[  1.8 -33.2  16.0   4.5  14.7  -2.0  18.3   6.7  -1.9  19.9  11.6   0.8
   7.7   0.9  -0.5 -49.3 -17.1   0.7  -6.2  -2.8   0.4  15.8  -2.2  40.4
  -8.7  25.6   1.7   8.3  -2.2   1.2 -10.3  -6.2  -4.0  -2.6  16.8 -34.0
   0.1 -31.2 -44.2  -7.3  -5.2  -1.1 -24.6  -3.8  14.7  -3.2  -0.5  19.7
  -4.8] => T
[-25.7   3.4  -1.4  -6.9   0.0 -40.6   0.1  -1.4   3.6  -1.7  12.3  -6.0
  -0.9   4.6   2.5  -2.5   4.9   2.3  -4.0   3.6   7.6   1.3   8.7  11.0
  -3.9   3.8   4.6   5.6  -1.5   0.0  11.8   3.1   0.4  -5.9  -0.5   6.3
   9.8 -22.7   6.5   6.2 -11.5  -1.0  -4.4  -6.0  -0.6  -0.3   5.1  -5.0
  -1.4] => W
[  7.7  13.8  -9.0  11.2  15.7  -0.1  -8.7  -0.8  -3.1   7.9 -10.1 -14.6
  -2.6  -6.0  -3.8  -8.3   4.0  -2.6  -3.5 -10.9  11.5   2.4   5.8   3.2
  -7.0  22.9   1.4 -14.2   2.8   9.1   1.1 -10.5  -7.3  14.7 -14.0 -28.7
   7.2   9.9  -5.7   5.0  38.8   5.2  10.8  -9.2   7.3   2.0   8.4   2.0
   2.6] => Q
[ 26.0   7.5 -12.8   8.6   3.0   5.7 -14.0 -15.2  -6.8  11.3 -11.1   6.4
   0.4  12.2   0.7   2.1   2.5  -6.0   8.7  -0.7  -1.6  -0.3   5.3   5.1
   1.6  -1.5  -4.9 -26.1  18.3   0.3 -12.4 -14.7  -2.2  -7.0   8.0 -44.4
   4.8  -7.7  14.5  -0.9 -21.8   8.9  38.0   2.0   6.2  12.3  -7.3  28.2
   3.8] => T
[ -9.1  26.5   4.1  -3.9   6.6   1.8 -10.6  -4.8  -0.8  -7.7  -6.0  -7.8
   4.7  20.2 -10.7   5.5  -9.4  -4.1  15.9   3.6  -0.9  -6.0   2.7   4.6
   5.0  47.8  16.1  -0.8  -0.3   0.5   5.5  10.4  -5.2   6.2  15.3  18.5
  12.4  -1.3  -3.7  -6.0  32.7  -6.2  -5.8  -8.6  -4.5   0.9   1.9   4.8
   8.4] => Q
[-17.4 -17.1   5.7   2.4   8.8  -2.5   7.0 -31.9   0.7  -3.4   3.4 -10.1
   4.5   6.7  -7.0  -6.4  -6.0   0.9  25.3   0.4   5.1   7.1   7.9 -19.1
   0.7   1.4   5.8 -10.3  33.4 -17.3   3.0   6.9  -6.4  -1.8  13.8 -22.6
   1.4   2.2 -30.6  12.9 -39.7   6.4   7.1  -3.4   8.9   6.5  -2.6  23.8
 -11.5] => T
[-26.5  43.9 -11.9 -17.4  -2.3  -1.1  -3.4  -4.3  -3.0 -11.2  -1.1  -2.2
 -10.2  -1.9 -14.7   5.2   3.6   2.7  13.5   6.0  19.3  -3.0  -5.0  15.5
  -1.9 -14.0  15.6  -3.9  -8.3 -18.1  11.0  -2.7  -4.8 -15.4  29.7   3.3
   4.1  -9.1  32.8   4.7  12.5  -4.9 -10.3 -13.6   0.4   5.6   2.8   6.7
  -3.2] => W
[ -3.5 -16.6   4.0   1.3   4.2   6.4  -6.9  -5.0  -0.2  -3.4   1.1   0.9
   0.1  12.0   0.7 -28.1 -10.4  -1.1   2.2 -16.8  -1.6  16.9  -2.6  26.5
   5.7  25.8   2.8  -0.2 -26.8  -4.4   4.7  -8.2   1.8  -3.3  26.9 -24.5
  -1.0 -19.0  -8.8  -2.6 -15.2  -6.1   2.9 -17.6   8.3   6.0   4.2  15.3
  -2.3] => T
[  4.4  -6.4  -7.4   9.4  -0.8  12.7   4.3  11.1   1.8  11.4   5.9  -5.0
  -9.0  -0.9   6.9 -33.2  19.2   3.3  -2.2   3.9   5.6  -3.4   0.4  15.9
   8.2 -19.3 -15.4   8.2  23.7   3.5   1.5   1.4   6.4  23.0 -59.0 -16.7
  11.8 -12.4   3.9  -9.2   9.6  11.4   3.4   4.7   3.8  -3.7 -10.4   3.5
  -6.9] => W
[ -2.0  -6.0  16.5   1.9   2.5  -5.9  -3.1   6.6 -14.1 -13.3   9.6   1.8
  -0.5  -5.5 -19.8  -5.1  13.7  -4.9  10.4  -5.9  -1.1   4.8   2.8  11.2
  -1.2   4.4  -9.1   3.2  -9.6  -0.5   0.7  11.4   3.0  13.3  15.8  30.3
   4.2   2.1  -7.2  -4.6   5.8   1.5  -9.4   8.4  23.7  -2.1  24.1   9.3
   0.4] => T
[-13.1  24.8 -19.6  -4.3  -4.7   1.1  -4.5  -6.8  -4.5  -9.2  -3.2  11.2
  11.5   1.0  -1.3  13.7  12.4   6.4  29.5  -7.4   2.8   9.1   9.0 -27.6
 -10.0   1.3  14.3 -15.5   2.3  -9.1  12.1   3.3   1.2  -0.8 -17.4  -2.8
  -5.9  12.9   8.6   0.0 -27.5 -10.5  35.5  -8.4  -7.7   8.0  -8.2  22.2
   4.6] => T
[  2.9  18.6  -9.6  -1.5 -12.2   1.8 -20.7   0.0  -3.2  -6.0  -0.8   3.8
  -8.9  -2.4  -2.8  11.1   5.7  -6.1  11.6   6.3   3.5  -3.4   8.1 -21.6
  -7.1  -5.2   8.3  13.8   0.1   3.2   3.2  10.9  -1.9  -0.2  14.5  16.2
   8.0  -0.8   4.3  -4.3  14.6   6.1  28.1  -0.3  -5.3   9.3   5.4  27.1
   8.0] => Q
[ 14.7   4.4  -1.0  -5.2  10.4   0.5  -1.3 -12.1   7.6  19.1   0.9  -7.4
   4.8   1.6  25.3   1.2 -10.2  -7.8  12.2   2.8   1.5  -2.9 -17.2   1.0
  -4.9  12.7 -17.9   4.2   9.0  -9.9  -5.8  -6.5   0.6 -13.8  31.1 -51.0
  -2.5 -18.2   8.0   4.9  -4.4  -0.5 -13.9 -14.5   9.0  19.0  -1.2   4.6
   2.7] => T
[ 31.0  49.4  -1.5  18.6  -2.5  -0.3  -8.5  -2.3  -6.7  -0.3   8.1  10.0
 -45.5   4.3   6.6  -5.0  21.4   0.8 -10.3  11.3  -2.4  -5.9  15.1   2.0
  -4.2  -7.8   5.6   5.4  -7.1   2.0  -5.9 -16.3  15.7  16.4  -7.0 -19.0
   7.7  -1.4  43.1  -1.2  46.1   1.2  34.5  -5.9   1.8  11.2   1.1   6.0
   1.4] => Q
[ -2.5  27.6   1.9  -6.8  -3.2  13.5  -9.7  -2.6  -7.6 -11.1  -1.3   1.9
  -2.6  -0.7   2.3  -5.6 -47.1  -4.4  14.0  -8.1   3.0  12.1  -5.8  15.1
  12.6  13.0  15.6  -2.9   6.4 -19.6   2.8  -0.8   5.7 -15.4  39.7  13.2
 -10.0  19.3   2.5 -11.4  -1.0   6.2  11.6   1.4  -6.4   4.6  -0.5  31.0
  -4.6] => T
[  6.8  44.7  -4.1 -12.5   1.2  -7.3  -7.0  -1.8  -3.6  15.6 -12.7   2.3
  -6.6   4.0   0.2  33.7 -18.9  -4.7  19.5   5.0   8.1  -9.3  -7.8 -29.0
   3.2  -1.9  -5.8  -5.4  24.3 -10.2   6.3 -12.6   5.4 -24.0  40.5 -56.4
   5.0   0.2  22.3   8.7  15.7   7.3  13.1  -9.1   3.5  13.5   1.2   2.2
  25.5] => W
[ -2.7   9.9  -4.6   0.4  12.2  -3.1  -9.8  -3.9   4.4  18.8   3.3  -2.1
   0.9  14.2   9.3 -26.0  -7.9   0.2  -2.7   2.7   4.5  14.7  -4.1  27.7
  -8.7  15.8  -3.7  -2.1 -11.1   4.5  -1.0 -10.7   1.0  -6.6   0.1 -20.7
   7.8 -17.8   9.8   4.6  15.7  -0.5 -10.9 -13.8   9.5   0.0   2.9   1.7
  -5.4] => Q
[  2.1  -8.1   1.1   4.0  -8.8   8.2  -8.1  -2.8  -5.3   3.3   3.9 -18.6
   4.2   4.3   9.8 -23.8  -2.6  -5.1  -6.1  -3.4   8.5   0.1  -2.0  29.0
  -4.1   8.8  -9.0  10.9  19.4   0.6  10.3  -4.2   4.4 -12.3 -11.2 -34.2
  14.7 -26.7   7.3   1.8  23.0   0.9   9.6  -1.3  16.6   0.6   4.3   5.7
  -0.1] => T
[ -2.5  16.7   3.6  -5.5   2.9  11.8 -12.4   8.7  -4.0  -4.3  -8.1   9.7
   3.6   4.4   7.4  -4.6  -4.6  -7.1   3.8  -2.5  -0.9   6.5   1.9  22.6
   4.1   6.1   2.0   0.6 -17.0  -5.8   9.0  -0.7   1.3 -20.9  41.6 -21.7
  -5.5  -6.9  17.3   6.7 -11.2  -0.4   6.4  -6.4  13.3   2.9   0.6  15.8
  -1.1] => T
[ 16.9  21.4  11.2   0.0   2.4   6.0  -4.3  -1.6  -9.4  10.5 -13.4  -0.7
 -21.1   2.9  12.3  -3.6 -13.6  -0.7  -4.0   6.3   8.6 -12.0  -3.0  13.7
  -8.1  34.1  -3.4  19.0  19.9  -2.0   1.1  -7.6   5.1  -0.6  47.0 -39.2
  -3.1 -24.6  24.4   6.7  28.7   1.9  -7.4 -12.7  16.6   4.3   0.3  -3.8
   8.4] => W
[ 26.9  -4.4  -2.8   0.2   3.1  -1.9  -2.3   0.6   3.0  28.4 -14.7  -5.4
  -1.8   7.6   8.0  -4.8 -10.2  -6.7 -27.9   8.2   4.8   3.3  -3.2  -3.4
   0.0  -1.6  -6.0  -1.9  10.9  -6.8  -1.6 -12.7   3.8 -21.7  51.7 -82.3
   5.5 -35.3   5.5  12.2  34.2  15.6   9.5 -15.6  20.8   1.7  -3.6  10.8
  12.9] => Q
[  4.1   2.0   5.5  -6.4  -2.8   3.1 -10.4  -4.8  -5.2   0.7   2.2   9.7
  -7.3  12.6  12.1  -0.9  -1.8   2.1   5.6   3.3   1.8  -7.2  -9.4   2.0
   4.8   0.0  -2.2   8.1  18.8 -10.4  -1.6   0.9   9.5  -9.8  21.3 -20.2
   3.5  -1.5  18.4  -6.3  -8.2  -0.2   0.1  -2.6  10.0   2.2  -4.5  -4.8
  -4.2] => W
[-24.2  10.1   5.2  -3.4   1.3   1.0   7.3  -2.0  -5.4   1.6 -13.7  26.7
  -5.5   2.2  22.4  -3.7   0.6   8.9   9.0   2.4   1.1   0.8   8.4   4.5
   3.7 -13.0   6.6  -0.9  10.8  -0.8   8.6   5.1  10.6 -10.1   3.3  -3.3
   7.3  -0.2   9.9   4.6  -4.9   3.1  -5.9  -4.5   6.9   7.0  -4.9  -4.9
  -1.8] => T
[ 22.9  15.9   6.1   3.9  13.3  -6.7  -0.8   5.9  -0.4  11.2  -8.4   8.4
  -3.8   9.8   2.9  -5.0  -5.5  -5.1   3.1  -0.7  -5.2   3.9   2.5 -11.1
  -1.9  -5.2  -4.9   5.4  -7.1   0.5  -4.6  -3.1  -1.7 -22.5  23.5 -19.5
  -2.4 -15.2  -5.3  -4.3  -1.0   2.7  12.1   4.7   5.2   7.8  -1.3  15.0
  -2.3] => T
[  2.1   3.6   8.9  -0.5  -0.9   3.2  -1.5  -5.5  -7.6  -8.6  10.7   7.2
   3.8  -0.6   1.0 -11.7   0.0   4.6  10.9  -0.3  -0.6   5.4   5.1 -18.5
   4.6  -3.9   6.9   9.8  10.2  -2.5  -2.6   8.2  -1.0   1.8  27.7 -11.1
   4.6   9.0  -4.9  -0.7 -14.0   0.4   7.6  -8.5   8.8   6.3   2.8  22.9
   5.5] => T
[-11.0 -21.7  -1.6  -4.7   0.4   4.6   0.6  -2.3  -2.3  -2.0  -2.8   2.3
   1.3  -0.7   5.2  -3.4   3.0 -19.1  13.3  -9.1  -0.1  -0.4   5.1  22.6
   4.3 -10.5   4.6  11.6  -4.3  -5.4   3.1  -0.1  10.4 -15.4   1.4  31.6
  -2.4   4.9  17.7  -7.6  -2.2  -0.5   4.6  -1.1   2.0   1.1   0.0   7.0
   8.7] => T
[-29.0   9.4  -5.8 -13.1   0.6   2.4  10.6   9.0  -4.1  -2.7  -9.1   6.1
  -6.5   3.8  17.3  28.8   3.4 -14.5  10.8  -2.0   3.4 -18.1  -5.6   9.8
  28.3 -42.4   5.9  -0.3   2.3  16.1   7.9  -2.9  12.1 -41.0  -6.0  20.9
  33.9  -7.6  25.8  -1.2  -0.2   4.9  -5.2  -2.4  -7.8  -4.7  -6.4  -8.8
   3.4] => T
[ 14.0  12.5 -12.8  -3.4  -1.8  -1.1  -9.5  -0.4   7.2  22.4   1.5   3.0
 -10.9   2.6  17.9  18.1   0.8  -4.1   6.4   0.5  -0.7 -33.7   8.8 -23.3
  -0.5 -52.9   6.7   2.7  27.4  -0.5   7.8  -8.5   6.0 -24.9 -10.9 -81.5
  14.2  -8.4  25.6   6.5  -6.1   2.9  32.2   1.4   5.2  11.6   9.8   4.8
 -13.6] => W
[ -4.1   3.2   6.6   0.4  -6.1   2.2  -5.3  -4.5  -1.4   7.0   4.9  -4.9
   0.3   7.5   1.5  -8.4   1.9  -4.6  11.4   1.5   3.1   2.5  -6.1  -1.5
   3.5  12.4   6.6  -1.5  -5.8  -9.7   3.3  -2.4   7.2   0.4  10.7 -24.5
  -1.5   4.3   0.1   6.9 -10.6 -16.4   8.7  -5.5   1.7  16.8   0.6  16.2
  -0.6] => T
[-10.5  12.3   7.1 -10.3  -5.3  -0.9   0.2  -5.0   6.3   3.0   4.4 -11.4
   3.0   0.6   8.0  -2.8 -15.4  -0.6  32.6   3.3   8.9   5.2 -11.0  22.1
   2.1   3.3  -1.9   2.1   4.2 -22.1   1.3  -1.1   1.2 -19.2  38.9 -11.7
   0.3   5.9  18.2   0.9  -0.7  10.4 -23.6  -3.4  10.4  -0.6   8.2   3.1
   3.8] => W
[  2.6  -0.9  -5.8   4.8   3.6  -2.2  -5.7   1.4  -2.5  20.8  -3.5   1.1
  -9.3   6.7   9.4  -7.2  -0.2  -1.2 -27.3  12.1   0.6  -0.4   1.0  14.6
  -2.9  18.7   4.1  -9.2   6.1  -4.8  -7.3 -21.9   3.6 -21.1  35.5 -52.4
   1.4 -14.7   9.6   3.6   7.3  -0.5  20.3  -2.3  10.2   9.0  -2.2  -9.9
   0.3] => T
[ -6.5  31.1   6.1  11.5   5.8  -7.0   4.4  -4.8 -12.0  19.0  -5.9  13.7
 -12.1  10.0  11.8  24.7  -1.1  -1.8  23.7  16.5   7.8 -28.2   2.4 -24.5
   0.1  -5.8  -0.5   6.8  12.1  -1.8  -0.6   5.5  11.8 -16.7  20.8  -1.4
   0.5 -18.6  16.9   6.4 -10.2  -7.9  -7.3  16.4  13.2   2.9  -8.9  -7.3
   3.3] => W
[-23.4   6.1  -4.7   3.5   4.2  -5.2  -1.3  -5.3   4.5  -4.0   4.6  -6.2
  14.7  -3.9  -6.8  -4.5   2.9   5.1 -14.1  -7.9  -0.8   5.9   3.7 -11.3
  -0.1  -4.1  10.5 -13.5   1.4  -5.4  11.5  -4.5   0.9   7.9   1.8   4.7
   2.8  37.1 -24.3   9.6   1.7  -3.4  10.2  -1.5  -7.1   1.3   4.9  -3.7
  -2.8] => W
[-10.1  27.4   0.6   6.0   5.7  -1.3   0.7   2.6  -3.5  -8.2   8.6   7.5
 -12.2   7.7 -12.5 -29.6  22.8   1.9  -0.4   4.4   3.8   0.2   8.2  10.5
  -4.8   4.9  27.4 -16.3 -20.5 -10.0  11.1  -4.1  -3.9  15.2   8.3  30.4
   4.9  16.8  -5.3  -5.3  28.0   2.2  -9.2  -5.9   2.2   9.5  -0.6  -3.2
  -3.1] => T
[-24.7   8.4   7.1  -6.7   0.3   6.8  -0.5  -2.8 -15.7  -7.8  -5.4  -1.2
  -2.0  -2.3   3.6  29.8   4.4  -8.9   5.6 -10.8   3.8 -13.7  -1.1 -21.9
   1.2  -6.8  15.4   0.3  18.8  -5.3  13.2   2.1   4.7 -11.6  28.3   9.8
   3.3  17.3 -28.3   8.5   3.6   1.8  -3.9  -2.9   8.0  -7.9   9.1  -1.0
   5.1] => T
[ 13.3  28.9  -4.6 -11.8   1.8 -13.2   3.1   6.8  -2.2  11.5  -4.8  -2.7
 -12.6  10.1  19.5  20.7 -13.9  -5.8  14.6   3.4  10.4 -19.1  -3.9  -9.9
  -3.3 -22.4   0.3  -3.3   8.3  -5.4   4.3 -12.3  15.5 -42.8  32.9 -47.3
  -0.4  -7.4  21.3  14.0   4.8  -2.9  -4.5  -7.6  20.4   3.4  -5.5   0.2
  12.2] => T

[ -3.2   0.7   2.5   7.8  -2.3   3.7  -3.2  -9.0  -5.2   2.7 -17.3  -2.6
   5.5  -4.8  -2.6   1.4   7.0  -5.1  -9.9   9.7  -8.3   2.5   4.7   4.8
  -7.7 -11.8  -9.4  -1.9  -6.4  -7.2  -5.9  -0.1  -3.5   3.2  -2.6  10.6
  -7.3   2.1  -1.7  -2.3  -7.7   2.2  -0.3 -20.3   4.3   5.4  -5.3  -1.1
  -0.7] => (80)
[ -5.6   2.1  -1.5   8.2  -0.6   1.6  -2.3  -7.2  -6.8  -2.6 -12.7  -1.0
   6.2  -2.5  -1.4  -0.9   5.3  -3.1  -9.6   6.8  -4.6  -2.0   1.9   0.9
  -4.2  -7.5  -3.9  -3.1  -4.2  -2.4  -1.6  -2.3  -2.3   6.8  -2.1   5.9
  -3.2  -2.3  -2.9  -2.8  -8.6   2.4   0.7 -14.3  -1.5   5.8  -4.4  -4.7
  -3.8] => (87)
[ 23.9   2.6  18.8 -14.6   6.7  -3.3   1.9  -0.4  -0.6  15.4 -18.3  -3.8
 -22.9  -9.8   2.8   5.2   0.2  -2.4  22.2  -9.6  -6.1  21.1  13.3  12.0
  -4.2   9.8  -3.0  -0.1 -25.2 -13.1 -16.4  -4.4  -1.1  -7.3 -10.2   9.9
 -10.1  17.9   0.8  15.3  12.9   3.6   0.7  -6.2  13.5  -1.3  -3.5   7.3
  -1.7] => (80)
[ -8.5  -5.8   4.0   0.1   5.3   4.5   1.5  -8.0 -11.4   4.7 -11.4   3.9
 -23.4  -6.8  -3.0   4.3  -7.1 -13.3  16.1 -14.6 -18.8  17.7   0.8   7.2
   1.3  10.4 -17.9  10.4  -5.3 -14.6  -4.9  -7.4   0.4   8.0   5.9  10.5
  -4.1   8.8  -4.2   3.8  -0.6  12.3   7.5  -9.4  12.7   1.3  -0.5  -8.8
   3.6] => (86)
[ -2.6  -3.5  -4.5  14.8  -5.8  12.9 -10.9  -9.3   4.1  -0.1  -9.1   2.7
   5.0  -2.5 -12.0   4.9  18.9 -15.2   3.6  -3.6  -7.6  -7.1  -0.8   3.5
 -22.3 -16.1 -20.2   3.4   2.6  -9.4   5.0   6.2  -9.3 -13.8   9.8  11.8
 -12.7   1.7   8.5  15.4  -7.4 -23.7  -3.3 -21.0  11.5   1.7   7.1  -0.6
   6.3] => (77)
